Below are the code and all the weights of a small trained network. Each question names an input and a target symbol and asks about switching units off, where a switched-off unit gives its printed mean instead of its output.

import numpy as np


def w(rows, s, z=0):
    codes = np.array(rows[::2]) - 128.0
    scale = np.full(codes.shape[1], s)
    scale[-1] = z or s
    return codes * scale


def norm(h):
    return h / np.sqrt((h * h).mean(-1, keepdims=True) + 1e-5)


def f(y):
    return y / 2 * (1 + np.tanh(0.7978845608 * (y + 0.044715 * y**3)))


def softmax(a):
    e = np.exp(a - a.max(-1, keepdims=True))
    return e / e.sum(-1, keepdims=True)


def log_softmax(a):
    a = a - a.max(-1, keepdims=True)
    return a - np.log(np.exp(a).sum(-1, keepdims=True))


def net(x, mask):
    ids = ['αβδεθλξτφψω'.index(c) for c in x.split()]
    T = len(ids)
    res = E[ids] + P[:T]
    r = norm(res)
    for j in range(3):
        rows = slice(3 * j, 3 * j + 3)
        q, k, v = (r @ M[0][rows].T for M in (Q, K, V))
        z = softmax(np.where(np.tri(T) > 0, q @ k.T / 3**0.5, -1e9)) @ v
        o = O[0][rows]
        res = res + np.where(mask[j], z, o[:, -1]) @ o[:, :-1]
    y = f(norm(res) @ A[0][:, :-1].T + A[0][:, -1])
    res = res + np.where(mask[3:7], y, B[0][:, -1]) @ B[0][:, :-1]
    return log_softmax(norm(res)[-1] @ U[:, :-1].T + U[:, -1])


Q, K, V, O, A, B = {}, {}, {}, {}, {}, {}
E = w([
[179,75,103],'α',
[192,109,157],'β',
[182,71,114],'δ',
[118,123,213],'ε',
[180,82,103],'θ',
[205,64,98],'λ',
[111,192,152],'ξ',
[253,46,34],'τ',
[201,141,125],'φ',
[40,203,129],'ψ',
[159,148,23],'ω',
],0.014)
P = w([
[163,1,75],'0',
[115,29,94],'1',
[184,161,147],'2',
[60,32,121],'3',
[154,191,156],'4',
[61,32,109],'5',
[153,198,153],'6',
[76,20,84],'7',
[184,180,144],'8',
],0.0064)
Q[0] = w([
[189,198,127],'head 0',
[112,140,238],'head 0',
[89,149,93],'head 0',
[128,68,113],'head 1',
[156,131,62],'head 1',
[58,9,94],'head 1',
[63,122,94],'head 2',
[170,185,131],'head 2',
[29,53,42],'head 2',
],0.013)
K[0] = w([
[79,139,124],'head 0',
[37,117,129],'head 0',
[116,84,72],'head 0',
[117,109,164],'head 1',
[124,161,88],'head 1',
[135,2,179],'head 1',
[75,94,171],'head 2',
[110,158,48],'head 2',
[121,176,167],'head 2',
],0.02)
V[0] = w([
[122,54,81],'head 0',
[191,202,107],'head 0',
[89,170,170],'head 0',
[166,150,118],'head 1',
[113,115,51],'head 1',
[2,199,98],'head 1',
[234,161,82],'head 2',
[174,108,93],'head 2',
[124,93,240],'head 2',
],0.014)
O[0] = w([
[139,116,254,183],'head 0',
[26,174,88,114],'head 0',
[178,103,15,64],'head 0',
[158,148,41,133],'head 1',
[182,238,230,123],'head 1',
[245,123,198,3],'head 1',
[185,213,14,202],'head 2',
[143,155,53,202],'head 2',
[159,6,116,134],'head 2',
],0.0084,0.0064)
A[0] = w([
[102,121,69,73],'neuron 0',
[214,206,40,207],'neuron 1',
[79,112,174,107],'neuron 2',
[124,9,149,3],'neuron 3',
],0.014,0.0042)
B[0] = w([
[2,28,123,142],'neuron 0',
[225,75,125,245],'neuron 1',
[168,128,169,146],'neuron 2',
[211,141,15,172],'neuron 3',
],0.0079,0.013)
U = w([
[105,155,145,179],'α',
[81,103,106,236],'β',
[82,123,141,87],'δ',
[152,9,146,132],'ε',
[92,161,178,67],'θ',
[157,121,135,113],'λ',
[202,110,219,145],'ξ',
[156,135,77,9],'τ',
[107,153,81,234],'φ',
[85,86,211,254],'ψ',
[166,250,139,58],'ω',
],0.02,0.0056)

Each question gives the input, a string of symbols that net reads in full, and the target symbol t.
The units are the heads (3 rows each of Q, K, V and O) and the neurons (one row each of A and B). Each row of codes is followed by its name. A weight is (code - 128) times the scale printed after its matrix; where a second scale follows, it is the last column's (O, A, B and U).
mask holds one flag per unit, heads first, then neurons. A switched-off unit (its flag False) gives its mean, the last column of its rows in O or B, instead of its output. The means were averaged over made-up inputs and are rounded, as every weight is.
A unit's drop is (log p(t) with every unit on - log p(t) with that unit switched off) / (log p(t) with every unit on - log p(t) with every unit switched off).
The circuit of an input: a set's keep is (log p(t) with only the set's units on - log p(t) with every unit switched off) / (log p(t) with every unit on - log p(t) with every unit switched off). Starting from all 7 units, units are removed one at a time, each time the one whose removal leaves the highest keep (on an exact tie, the one counted first), for as long as the keep stays at least 0.8.
units of the circuit, in order: the units of the circuit, biggest drop first
most important unit: the unit with the biggest drop
top k neurons: the k neurons with the biggest drops, biggest first
which heads matter: for each layer, one digit per head in row order, 1 if its drop is at least 0.15 and else 0, layers parted by /
drop when u is switched off: that unit's drop, to one decimal
input φ δ φ β φ ω λ φ, target φ: which heads matter -> 001
input τ τ ξ φ ε, target φ: most important unit -> head 0
input φ ω τ, target ω: units of the circuit, in order -> [head 2; head 0]
input θ ω φ ε ψ β φ ω δ, target ω: which heads matter -> 011
input β λ θ τ ω δ, target β: which heads matter -> 011
input ω ψ λ α ω λ, target ψ: top 2 neurons -> [neuron 3; neuron 2]
input ε ω φ, target ω: which heads matter -> 001
input ω α ψ ε ε β β θ, target β: which heads matter -> 110
input ω β β δ β δ, target β: which heads matter -> 010
input ω β φ, target ω: which heads matter -> 001
input β θ ε ω, target ε: which heads matter -> 101
input θ τ ε ξ ψ φ ψ ω, target ψ: units of the circuit, in order -> [head 0; head 2]
input φ ε ω τ α ω θ, target ω: which heads matter -> 000
input ε ε ψ φ ω τ ε, target ω: which heads matter -> 011
input τ τ α β, target β: which heads matter -> 011
input α ω τ ψ ε ω τ ω, target ε: which heads matter -> 001
input φ τ ψ α, target ψ: which heads matter -> 000
input φ β ω θ, target β: top neuron -> [neuron 0]
input ε ψ β φ ξ ε ε β, target β: units of the circuit, in order -> [head 1; neuron 1]
input ε ψ α, target ξ: units of the circuit, in order -> [head 1]
input β ψ α ε ω, target ω: units of the circuit, in order -> [head 2; head 1]
input ψ ψ ξ, target ξ: units of the circuit, in order -> [head 2; head 0]
input θ ω β λ, target β: top 2 neurons -> [neuron 0; neuron 3]
input λ ψ α, target ξ: top 2 neurons -> [neuron 1; neuron 3]
input θ ω β β λ α, target β: drop when head 1 is switched off -> 0.2
input ε ε ε ξ ε β β, target ε: drop when head 2 is switched off -> 0.3
